Below is a small trained network, with its code and all its weights. Each question gives an input and a class and asks what happens when units are switched off, that is, made to give their printed mean instead of their output.

import numpy as np


def w(rows, s, z=0):
    codes = np.array(rows[::2]) - 128.0
    scale = np.full(codes.shape[1], s)
    scale[-1] = z or s
    return codes * scale


def norm(h):
    return h / np.sqrt((h * h).mean(-1, keepdims=True) + 1e-5)


def f(y):
    return np.maximum(y, 0)


def log_softmax(a):
    a = a - a.max(-1, keepdims=True)
    return a - np.log(np.exp(a).sum(-1, keepdims=True))


def net(x, mask):
    res = np.array(x, float).reshape(1, 4) / 4 @ E
    u = 0
    for l in range(4):
        y = f(norm(res) @ A[l][:, :-1].T + A[l][:, -1])
        res = res + np.where(mask[u : u + 6], y, B[l][:, -1]) @ B[l][:, :-1]
        u += 6
    return log_softmax(norm(res)[-1] @ U[:, :-1].T + U[:, -1])


A, B = {}, {}
E = w([
[222,93,182,155,51,120],'x0',
[123,126,129,138,179,2],'x1',
[150,198,71,121,135,92],'x2',
[153,215,153,34,160,67],'x3',
],0.0075)
A[0] = w([
[155,124,132,200,184,64,69],'L0N0',
[173,93,167,172,182,71,172],'L0N1',
[61,153,61,82,69,170,64],'L0N2',
[64,25,15,238,194,41,23],'L0N3',
[98,31,128,185,92,97,107],'L0N4',
[71,109,255,82,104,64,1],'L0N5',
],0.0081,0.0017)
B[0] = w([
[77,126,152,41,149,111,194],'L0N0',
[106,146,142,142,11,76,207],'L0N1',
[48,175,136,151,93,92,185],'L0N2',
[120,111,155,54,123,167,254],'L0N3',
[79,147,126,104,168,128,209],'L0N4',
[119,79,129,97,132,63,198],'L0N5',
],0.011,0.0055)
A[1] = w([
[180,155,221,85,141,168,146],'L1N0',
[74,254,17,130,151,111,8],'L1N1',
[163,210,174,75,176,168,128],'L1N2',
[90,47,165,185,140,200,216],'L1N3',
[169,182,122,68,60,169,137],'L1N4',
[137,104,39,183,134,157,159],'L1N5',
],0.0079,0.0017)
B[1] = w([
[195,54,85,118,102,116,192],'L1N0',
[156,190,111,254,176,110,253],'L1N1',
[88,77,100,245,167,138,208],'L1N2',
[124,149,64,81,143,102,250],'L1N3',
[115,18,104,114,154,46,229],'L1N4',
[92,198,82,173,115,102,160],'L1N5',
],0.0078,0.004)
A[2] = w([
[151,153,89,119,254,111,180],'L2N0',
[63,26,79,148,34,122,177],'L2N1',
[248,119,105,135,208,104,143],'L2N2',
[80,121,182,101,126,106,205],'L2N3',
[80,186,115,149,6,106,244],'L2N4',
[104,65,134,61,161,62,252],'L2N5',
],0.0084,0.0022)
B[2] = w([
[164,117,83,220,44,213,178],'L2N0',
[166,183,127,185,85,116,230],'L2N1',
[91,99,87,114,46,190,157],'L2N2',
[119,144,141,78,235,110,197],'L2N3',
[75,167,190,82,244,135,197],'L2N4',
[254,182,189,162,113,161,254],'L2N5',
],0.0079,0.0089)
A[3] = w([
[62,137,129,103,174,122,117],'L3N0',
[173,130,70,119,60,130,2],'L3N1',
[108,247,148,178,138,94,234],'L3N2',
[121,183,130,255,84,106,161],'L3N3',
[82,77,137,147,156,131,63],'L3N4',
[133,110,192,159,138,162,198],'L3N5',
],0.01,0.00097)
B[3] = w([
[151,104,99,100,1,126,176],'L3N0',
[89,147,111,107,25,121,163],'L3N1',
[98,126,76,98,201,139,254],'L3N2',
[143,65,142,212,210,126,231],'L3N3',
[121,119,196,125,60,120,137],'L3N4',
[46,142,93,191,207,157,152],'L3N5',
],0.0088)
U = w([
[26,155,128,61,104,210,45],'0',
[164,179,215,67,134,11,146],'1',
[181,99,127,206,30,108,40],'2',
[81,175,98,218,212,126,250],'3',
],0.012,0.0027)

Each question gives the input, the list of numbers given to net, and the class t.
The units are the neurons (one row each of A and B). Each row of codes is followed by its name. A weight is (code - 128) times the scale printed after its matrix; where a second scale follows, it is the last column's (A, B and U).
mask holds one flag per neuron, layer by layer. A switched-off neuron (its flag False) gives its mean, the last column of its row in B, instead of its output. The means were averaged over made-up inputs and are rounded, as every weight is.
A unit's drop is (log p(t) with every unit on - log p(t) with that unit switched off) / (log p(t) with every unit on - log p(t) with every unit switched off).
most important unit: the unit with the biggest drop
top k neurons: the k neurons with the biggest drops, biggest first
top k neurons in layer l: the k neurons of layer l with the biggest drops, biggest first
drop when u is switched off: that unit's drop, to one decimal
input [0,-2,1,-3], class 0: top neuron in layer 3 => L3N0
input [-1,-2,0,-8], class 0: top 2 neurons in layer 0 => L0N3, L0N4
input [0,3,2,6], class 3: top 2 neurons => L0N3, L2N0
input [-5,0,-1,0], class 0: top 2 neurons => L0N2, L0N3
input [0,-2,3,-5], class 0: top 2 neurons => L2N5, L0N3
input [-7,-3,1,-5], class 0: top 4 neurons => L0N3, L2N5, L3N0, L1N2
input [-4,-7,-2,2], class 3: top 2 neurons => L1N1, L0N3
input [4,0,-6,-8], class 3: top 2 neurons => L2N1, L0N4
input [0,-7,-2,0], class 3: top 2 neurons => L2N1, L0N2
input [-3,-5,-8,7], class 3: top 2 neurons => L3N5, L1N2
input [-2,8,4,-6], class 1: top 2 neurons in layer 0 => L0N3, L0N1
input [-7,0,-5,-5], class 0: drop when L0N3 is switched off => 0.3
input [-6,0,-2,-8], class 0: drop when L0N3 is switched off => 0.7
input [-3,2,1,-7], class 0: drop when L0N3 is switched off => 0.9
input [-6,-8,-3,8], class 3: most important unit => L1N1
